Q:
[[-0.07, 3.78, 3.73, 1.51, 1.51, -2.97, -3.41],
 [5.49, 5.60, 0.44, -5.00, 6.49, -2.14, 0.25],
 [-4.74, 4.77, 1.22, 1.29, -6.51, -4.20, -4.26]]
A: 0.25

Q:
[[-0.44, 5.91, 6.56, 2.04, 1.21, 4.73, 1.36],
 [4.61, -0.27, -4.75, 0.42, 0.65, 4.47, -0.97]]
A: -0.97

Q:
[[0.30, -2.57, 5.81, 2.82],
 [0.71, 5.20, -4.49, -3.02]]
A: -3.02

Q:
[[-1.53, 2.87, 0.54, 5.16, 2.27],
 [1.71, 2.28, 1.83, 3.36, 1.48],
 [0.32, -2.42, -3.55, -0.53, 0.58]]
A: 1.48

Q:
[[-0.46, 2.84, -2.03, 0.73, 1.89, 2.44, -5.77],
 [0.39, 1.18, 0.18, -0.87, 3.91, -0.40, -0.75]]
A: -0.75

Q:
[[2.35, -1.77, 5.13, 1.41, -2.37, 1.16, -2.14],
 [0.58, -1.50, 5.20, 1.49, -2.47, 2.01, -2.40],
 [3.56, -0.90, 2.54, 1.34, -1.51, -0.69, -0.43]]
A: -2.40

Q:
[[-2.65, 1.31, 1.77, -2.10, 0.15],
 [3.37, -2.25, -1.77, -5.44, 0.92],
 [0.67, -2.83, 2.57, -5.19, -0.94]]
A: 0.92

Q:
[[0.04, -2.82, -3.67, 2.13, 1.51, -1.16, -0.70],
 [-4.31, -3.48, -1.38, -1.35, 5.62, -0.94, 2.69]]
A: 2.69

Q:
[[2.23, 2.71, 2.50, 1.91, -0.69, -1.28],
 [0.69, 4.37, 0.26, -1.38, -3.19, -4.94],
 [-0.55, 0.62, -1.71, -2.18, -1.69, -2.39]]
A: -4.94
---
[ 4.39  0.59 -2.10  5.94] => 0.59
[ 0.41  3.77  1.32 -0.86  0.79  0.44  5.33] => 3.77
[ 0.45 -2.37 -0.73 -2.60 -0.69  4.64] => -2.37
[ 5.09 -0.98 -0.51 -4.85  0.87] => -0.98
[ 5.24 -5.89  2.89 -6.09  4.32] => -5.89
[ 3.88  0.89 -1.61 -2.01  3.39  5.61 -1.73] => 0.89
---
[[  63.63   44.30    6.03  -32.69  212.08  -44.00   -6.09]
 [  -3.04  -32.37   90.86   83.61   96.25  113.88  -25.91]
 [  59.27 -156.98  -47.95  -58.54  -48.52    4.58    3.81]] result: -58.54

[[-0.824  1.695 -0.190 -0.888]
 [ 0.477 -2.147 -1.835 -0.088]
 [-1.508 -0.096  0.000 -0.564]] result: -1.835

[[ -8.446  -5.335  -5.645  19.799  10.116 -14.127  21.771]
 [-19.717  -2.804  -5.557  12.473   2.749  -9.943  15.857]
 [ -4.093  12.426  -0.374   9.220   9.977  -4.002  -4.796]] result: -14.127

[ 0.14  0.05 -0.13 -0.08] result: -0.08

[-1.763  0.965 -0.395 -0.849] result: -0.849

[[-14.8   1.8 -10.4   8.3]
 [  8.2  -6.0  12.1 -11.2]
 [ -6.9  11.1  11.8  -5.0]] result: -11.2

[[ 0.02  1.25 -0.93 -0.21]
 [ 0.70 -1.72 -0.66 -0.65]
 [-0.22 -1.88  0.05 -1.18]] result: -1.72

[  -4.77  171.95  133.52  -89.00 -109.60] result: -89.00

[[-1.52  0.60 -1.06  1.12 -1.86 -0.31]
 [-0.63  1.83 -0.47 -2.41 -0.99  1.25]
 [-1.47  0.54 -0.63  1.25 -2.01 -0.47]] result: -2.01
---
Input: [-4.28 -4.36 -5.38 -3.83]
Output: -4.36

Input:
[[ 2.53 -0.72 -0.01  2.72  2.21 -0.06]
 [-1.05 -5.26 -5.22 -0.24 -1.65 -1.91]]
Output: 2.21

Input: [-0.74  1.77 -5.11  0.93 -3.70  2.81]
Output: 0.93

Input: [ 1.69  0.49  3.72  4.62 -0.35  1.91]
Output: 1.91

Input: [ 6.54 -0.97 -3.06 -5.83  3.54 -3.18  2.46]
Output: 2.46

Input:
[[ 2.50  2.02  5.39  2.31  5.45  2.53  3.29]
 [-1.81  6.16 -3.67 -1.93 -4.39 -1.47 -2.52]
 [ 0.32  6.14 -2.80  0.35 -4.64  1.35  1.17]]
Output: 5.45

Input: [-3.55 -2.93 -0.04  5.48  3.24]
Output: -0.04

Input:
[[ 0.97 -1.48 -1.08  0.71  0.75 -0.73  2.59]
 [-0.86 -5.06  3.84  1.43 -3.29 -4.43 -2.67]
 [-0.74 -4.34  4.82  2.49 -2.90 -3.82 -2.61]]
Output: 2.59

Input:
[[ 5.08  1.53  2.87 -0.82  1.19 -1.23  1.25]
 [ 5.15  2.10  3.49 -0.89  1.73 -1.65  2.28]]
Output: 3.49
